Below are the code and all the weights of a small trained network. Each question names an input and a class and asks about switching units off, where a switched-off unit gives its printed mean instead of its output.

import numpy as np


def w(rows, s, z=0):
    codes = np.array(rows[::2]) - 128.0
    scale = np.full(codes.shape[1], s)
    scale[-1] = z or s
    return codes * scale


def f(y):
    return np.maximum(y, 0)


def log_softmax(a):
    a = a - a.max(-1, keepdims=True)
    return a - np.log(np.exp(a).sum(-1, keepdims=True))


def net(x, mask):
    res = np.array(x, float).reshape(1, 3) / 4 @ E
    y = f(res @ A[0][:, :-1].T + A[0][:, -1])
    res = res + np.where(mask, y, B[0][:, -1]) @ B[0][:, :-1]
    return log_softmax(res[-1] @ U[:, :-1].T + U[:, -1])


A, B = {}, {}
E = w([
[150,204,116,199,188,123,65,205,148],'x0',
[201,58,86,143,149,85,72,49,115],'x1',
[140,105,5,177,102,144,99,149,47],'x2',
],0.017)
A[0] = w([
[181,187,158,177,231,151,124,133,201,187],'neuron 1',
[166,15,113,111,157,121,105,63,172,161],'neuron 2',
[103,132,59,116,59,181,125,178,46,161],'neuron 3',
[164,169,152,156,206,107,109,171,182,137],'neuron 4',
[138,173,105,184,135,176,76,194,51,234],'neuron 5',
[89,120,35,143,106,145,95,114,63,168],'neuron 6',
[165,200,135,187,154,133,81,181,245,153],'neuron 7',
[169,188,153,140,190,76,138,178,174,152],'neuron 8',
[99,92,120,171,172,138,86,236,65,217],'neuron 9',
[26,165,92,168,65,179,173,184,187,170],'neuron 10',
[59,196,241,115,167,79,99,151,186,193],'neuron 11',
[77,145,159,66,212,140,141,195,225,188],'neuron 12',
[194,159,85,135,148,180,102,188,145,118],'neuron 13',
[69,82,255,43,79,209,174,186,135,176],'neuron 14',
[151,54,158,83,82,13,110,62,210,200],'neuron 15',
[195,80,200,44,92,91,212,62,191,255],'neuron 16',
],0.0088,0.0046)
B[0] = w([
[95,164,108,202,189,203,101,188,190,193],'neuron 1',
[73,62,56,141,206,128,171,150,63,206],'neuron 2',
[219,110,60,113,45,162,151,41,140,200],'neuron 3',
[106,140,109,175,182,181,99,198,197,183],'neuron 4',
[220,203,87,100,67,89,231,101,101,205],'neuron 5',
[123,168,5,186,67,79,186,91,136,200],'neuron 6',
[164,168,171,169,113,146,90,219,166,201],'neuron 7',
[150,141,192,176,133,172,93,210,167,182],'neuron 8',
[189,187,70,190,93,100,207,177,166,190],'neuron 9',
[173,173,153,99,79,76,181,128,224,206],'neuron 10',
[78,149,213,185,154,81,91,98,121,224],'neuron 11',
[78,175,239,157,141,122,83,102,182,208],'neuron 12',
[196,149,136,103,118,222,138,106,141,171],'neuron 13',
[121,51,237,113,47,139,119,61,170,248],'neuron 14',
[35,61,122,113,210,145,119,116,38,218],'neuron 15',
[87,1,184,82,227,149,94,119,36,250],'neuron 16',
],0.0081,0.022)
U = w([
[68,108,194,85,122,98,107,54,133,41],'0',
[84,57,101,33,215,128,106,122,41,237],'1',
[178,109,42,78,178,142,45,163,111,81],'2',
[156,194,121,171,138,155,115,185,151,155],'3',
[209,179,52,91,64,56,190,101,108,117],'4',
[65,122,140,115,169,111,13,183,122,3],'5',
[66,95,29,130,120,49,145,68,85,91],'6',
[147,65,115,2,56,243,118,77,114,175],'7',
],0.0085,0.0011)

Each question gives the input, the list of numbers given to net, and the class t.
The units are the neurons (one row each of A and B). Each row of codes is followed by its name. A weight is (code - 128) times the scale printed after its matrix; where a second scale follows, it is the last column's (A, B and U).
mask holds one flag per neuron, in row order. A switched-off neuron (its flag False) gives its mean, the last column of its row in B, instead of its output. The means were averaged over made-up inputs and are rounded, as every weight is.
A unit's drop is (log p(t) with every unit on - log p(t) with that unit switched off) / (log p(t) with every unit on - log p(t) with every unit switched off).
The circuit of an input: a set's keep is (log p(t) with only the set's units on - log p(t) with every unit switched off) / (log p(t) with every unit on - log p(t) with every unit switched off). Starting from the 12 units with the biggest drops (on a tie, the unit counted first), units are removed one at a time, each time the one whose removal leaves the highest keep (on an exact tie, the one counted first), for as long as the keep stays at least 0.8.
units of the circuit, in order: the units of the circuit, biggest drop first
most important unit: the unit with the biggest drop
k most important neurons: the k neurons with the biggest drops, biggest first
drop of u: that unit's drop, to one decimal
input [6,-3,5], class 4: units of the circuit, in order : (neuron 5)
input [0,3,2], class 6: 3 most important neurons : (neuron 10; neuron 7; neuron 5)
input [1,-2,-3], class 5: units of the circuit, in order : (neuron 5; neuron 3)
input [3,-8,3], class 4: units of the circuit, in order : (neuron 5; neuron 10)
input [8,8,-7], class 5: 2 most important neurons : (neuron 5; neuron 15)
input [1,6,-8], class 1: 3 most important neurons : (neuron 16; neuron 15; neuron 2)
input [-7,6,4], class 1: 2 most important neurons : (neuron 15; neuron 16)
input [-4,-3,0], class 7: 2 most important neurons : (neuron 11; neuron 12)
input [-1,2,2], class 6: 2 most important neurons : (neuron 10; neuron 5)
input [5,-3,-7], class 5: 2 most important neurons : (neuron 11; neuron 5)
input [5,-6,-8], class 5: 3 most important neurons : (neuron 11; neuron 12; neuron 5)
input [-1,4,2], class 6: 2 most important neurons : (neuron 16; neuron 6)
input [3,-6,-6], class 5: 2 most important neurons : (neuron 11; neuron 1)
input [2,-4,-8], class 5: most important unit : neuron 1
input [-8,0,-7], class 1: drop of neuron 16 : 0.7
input [2,6,4], class 4: drop of neuron 16 : 0.1
input [3,8,5], class 4: drop of neuron 14 : 0.0
input [-8,3,4], class 1: drop of neuron 5 : 0.1
